data =
[[4 3 6 7]
 [8 4 3 1]
 [7 5 4 8]
 [3 2 7 5]
 [8 4 5 8]
 [8 4 7 4]
 [2 5 8 5]]
data[0,0]	4
data[6,1]	5
data[0,1]	3
data[:, 3]	[7, 1, 8, 5, 8, 4, 5]
data[5,2]	7
data[2,0]	7
data[2,3]	8
data[2,2]	4
data[4,2]	5
data[5,0]	8
data[4,1]	4
data[3,3]	5
data[3,2]	7

X = [563 329 449 645 443 411 552 860 539 419 194 894 550]
X[0] => 563
X[11] => 894
X[-1] => 550
X[-5] => 539
X[-3] => 194

B = (-5.86, -0.01, +2.58, -1.27, -1.84, +4.82, -5.87, -3.21, -4.89, -2.42)
B[0]	-5.86
B[8]	-4.89
B[1]	-0.01
B[6]	-5.87
B[3]	-1.27
B[2]	+2.58
B[5]	+4.82

A =
[[510 308 390 227 665 283 312 323 882 565 323 492 330 217 537 358]
 [494 303 571 179 429 449 383 317 847 483 320 529 350 154 545 444]
 [403 321 461 179 463 318 322 515 821 478 366 522 373 467 588 494]
 [429 318 592  68 344 384 351 476 802 489 360 563 402 496 579 527]
 [467 316 535  65 508 322 336 415 848 493 608 511 372 211 533 425]
 [481 319 467  97 532 261 307 518 853 529 400 469 380 308 545 451]]
Indices start at 0.
(0, 0) -> 510
(0, 2) -> 390
(5, 10) -> 400
(3, 2) -> 592
(1, 14) -> 545
(5, 12) -> 380
(2, 10) -> 366
(5, 11) -> 469
(4, 8) -> 848
(1, 0) -> 494
(2, 1) -> 321
(0, 5) -> 283
(1, 10) -> 320
(3, 3) -> 68
(0, 9) -> 565
(4, 6) -> 336
(1, 4) -> 429
(0, 4) -> 665
(0, 3) -> 227
(4, 10) -> 608
(4, 5) -> 322
(3, 6) -> 351
(5, 9) -> 529
(2, 14) -> 588
(2, 7) -> 515
(0, 7) -> 323
(4, 7) -> 415
(5, 1) -> 319
(4, 0) -> 467
(2, 12) -> 373

grid = array([ 0.03, -0.13, -0.09,  0.11])
grid[0] = 0.03
grid[1] = -0.13
grid[2] = -0.09

W = [2363 3176 2991 3975 5128 7807 2052 4301 2926]
W[0] -> 2363
W[5] -> 7807
W[1] -> 3176
W[8] -> 2926

M =
[[ -2.983  -1.473 -16.241   9.907   8.917   5.118 -15.250  -7.039  -9.419
   -2.470  -0.457  -3.763   5.737   0.631   5.789   9.119]
 [ -2.138  -5.224  18.244   9.056   7.444  -6.932  14.485   6.675   5.948
   -5.906  -7.217  -5.448  -8.316  -6.834  -8.551  -9.041]
 [  0.031  -7.609 -15.690   6.783   5.405   6.609 -14.528 -12.253 -17.145
   -3.871  -8.649   2.066   6.909  -8.697  -0.594  10.677]
 [ -3.112   0.608  13.224   6.167   6.186 -11.603   8.893   5.967  10.028
   -1.491   3.115  -8.323 -10.730   0.174  -5.627 -13.796]
 [ -0.083   1.202 -14.758   0.307   1.159 -10.972 -14.572  -8.816  -7.079
    2.001   3.154  -1.258  -8.212   1.203  -5.740 -12.704]
 [  0.238   1.708 -11.668  -0.812   0.834 -10.515 -11.210  -6.617  -4.694
    1.302   3.249  -1.531  -8.065   1.300  -4.886 -12.655]]
M[0,0] => -2.983
M[:, 10] => [-0.457, -7.217, -8.649, 3.115, 3.154, 3.249]
M[5,4] => 0.834
M[3] => [-3.112, 0.608, 13.224, 6.167, 6.186, -11.603, 8.893, 5.967, 10.028, -1.491, 3.115, -8.323, -10.730, 0.174, -5.627, -13.796]
M[1,6] => 14.485
M[:, 3] => [9.907, 9.056, 6.783, 6.167, 0.307, -0.812]
M[1,5] => -6.932
M[2] => [0.031, -7.609, -15.690, 6.783, 5.405, 6.609, -14.528, -12.253, -17.145, -3.871, -8.649, 2.066, 6.909, -8.697, -0.594, 10.677]
M[1,7] => 6.675
M[:, 11] => [-3.763, -5.448, 2.066, -8.323, -1.258, -1.531]
M[:, 14] => [5.789, -8.551, -0.594, -5.627, -5.740, -4.886]
M[:, 15] => [9.119, -9.041, 10.677, -13.796, -12.704, -12.655]
M[0,7] => -7.039
M[5,3] => -0.812
M[2,2] => -15.690
M[5] => [0.238, 1.708, -11.668, -0.812, 0.834, -10.515, -11.210, -6.617, -4.694, 1.302, 3.249, -1.531, -8.065, 1.300, -4.886, -12.655]
M[:, 1] => [-1.473, -5.224, -7.609, 0.608, 1.202, 1.708]
M[3,2] => 13.224
M[:, 2] => [-16.241, 18.244, -15.690, 13.224, -14.758, -11.668]
M[5,13] => 1.300
M[3,6] => 8.893
M[2,15] => 10.677
M[1,8] => 5.948
M[:, 6] => [-15.250, 14.485, -14.528, 8.893, -14.572, -11.210]
M[:, 9] => [-2.470, -5.906, -3.871, -1.491, 2.001, 1.302]
M[:, 5] => [5.118, -6.932, 6.609, -11.603, -10.972, -10.515]
M[3,3] => 6.167
M[0] => [-2.983, -1.473, -16.241, 9.907, 8.917, 5.118, -15.250, -7.039, -9.419, -2.470, -0.457, -3.763, 5.737, 0.631, 5.789, 9.119]
M[:, 8] => [-9.419, 5.948, -17.145, 10.028, -7.079, -4.694]
M[3,1] => 0.608
M[3,9] => -1.491
M[4] => [-0.083, 1.202, -14.758, 0.307, 1.159, -10.972, -14.572, -8.816, -7.079, 2.001, 3.154, -1.258, -8.212, 1.203, -5.740, -12.704]
M[2,10] => -8.649
M[5,1] => 1.708
M[2,6] => -14.528

a =
-581	-857	-409	-271	-457	229	331	445
290	-181	211	-168	199	-266	-100	-42
183	-198	400	-69	188	-340	-292	148
62	-191	176	152	-159	4	66	147
-498	-75	-665	-106	-441	14	94	-468
-643	-111	-632	-83	-508	-75	22	-410
-471	-853	-212	-14	-554	305	289	538
-15	181	83	248	-78	-155	-123	-130
-544	-535	-233	341	-706	199	56	121
97	-208	91	104	-170	-10	96	-139
-533	-535	-293	315	-564	157	24	158
-594	-605	-564	-87	-408	247	212	127
-374	12	-484	-247	-340	-154	-43	-402
588	-57	565	-248	293	-265	-61	-14
-170	-382	-394	-368	-188	254	281	-132
a[-15][-8]: -581
a[-11][-8]: -498
a[13][3]: -248
a[-7][2]: -233
a[:, -4]: [-457, 199, 188, -159, -441, -508, -554, -78, -706, -170, -564, -408, -340, 293, -188]
a[:, 7]: [445, -42, 148, 147, -468, -410, 538, -130, 121, -139, 158, 127, -402, -14, -132]
a[:, 2]: [-409, 211, 400, 176, -665, -632, -212, 83, -233, 91, -293, -564, -484, 565, -394]
a[10][3]: 315
a[8][7]: 121
a[2][2]: 400
a[12][7]: -402
a[-2][4]: 293
a[8][-2]: 56
a[:, 0]: [-581, 290, 183, 62, -498, -643, -471, -15, -544, 97, -533, -594, -374, 588, -170]
a[-14]: [290, -181, 211, -168, 199, -266, -100, -42]
a[11][3]: -87
a[2][1]: -198
a[11][7]: 127
a[-10][-8]: -643
a[-8][-7]: 181
a[:, 3]: [-271, -168, -69, 152, -106, -83, -14, 248, 341, 104, 315, -87, -247, -248, -368]
a[9][-4]: -170
a[6]: [-471, -853, -212, -14, -554, 305, 289, 538]
a[0][3]: -271
a[-12][4]: -159
a[14][3]: -368
a[-15]: [-581, -857, -409, -271, -457, 229, 331, 445]
a[4][-6]: -665
a[7][-3]: -155
a[0][1]: -857
a[11][-7]: -605
a[-7][-5]: 341
a[:, -7]: [-857, -181, -198, -191, -75, -111, -853, 181, -535, -208, -535, -605, 12, -57, -382]
a[12][-6]: -484
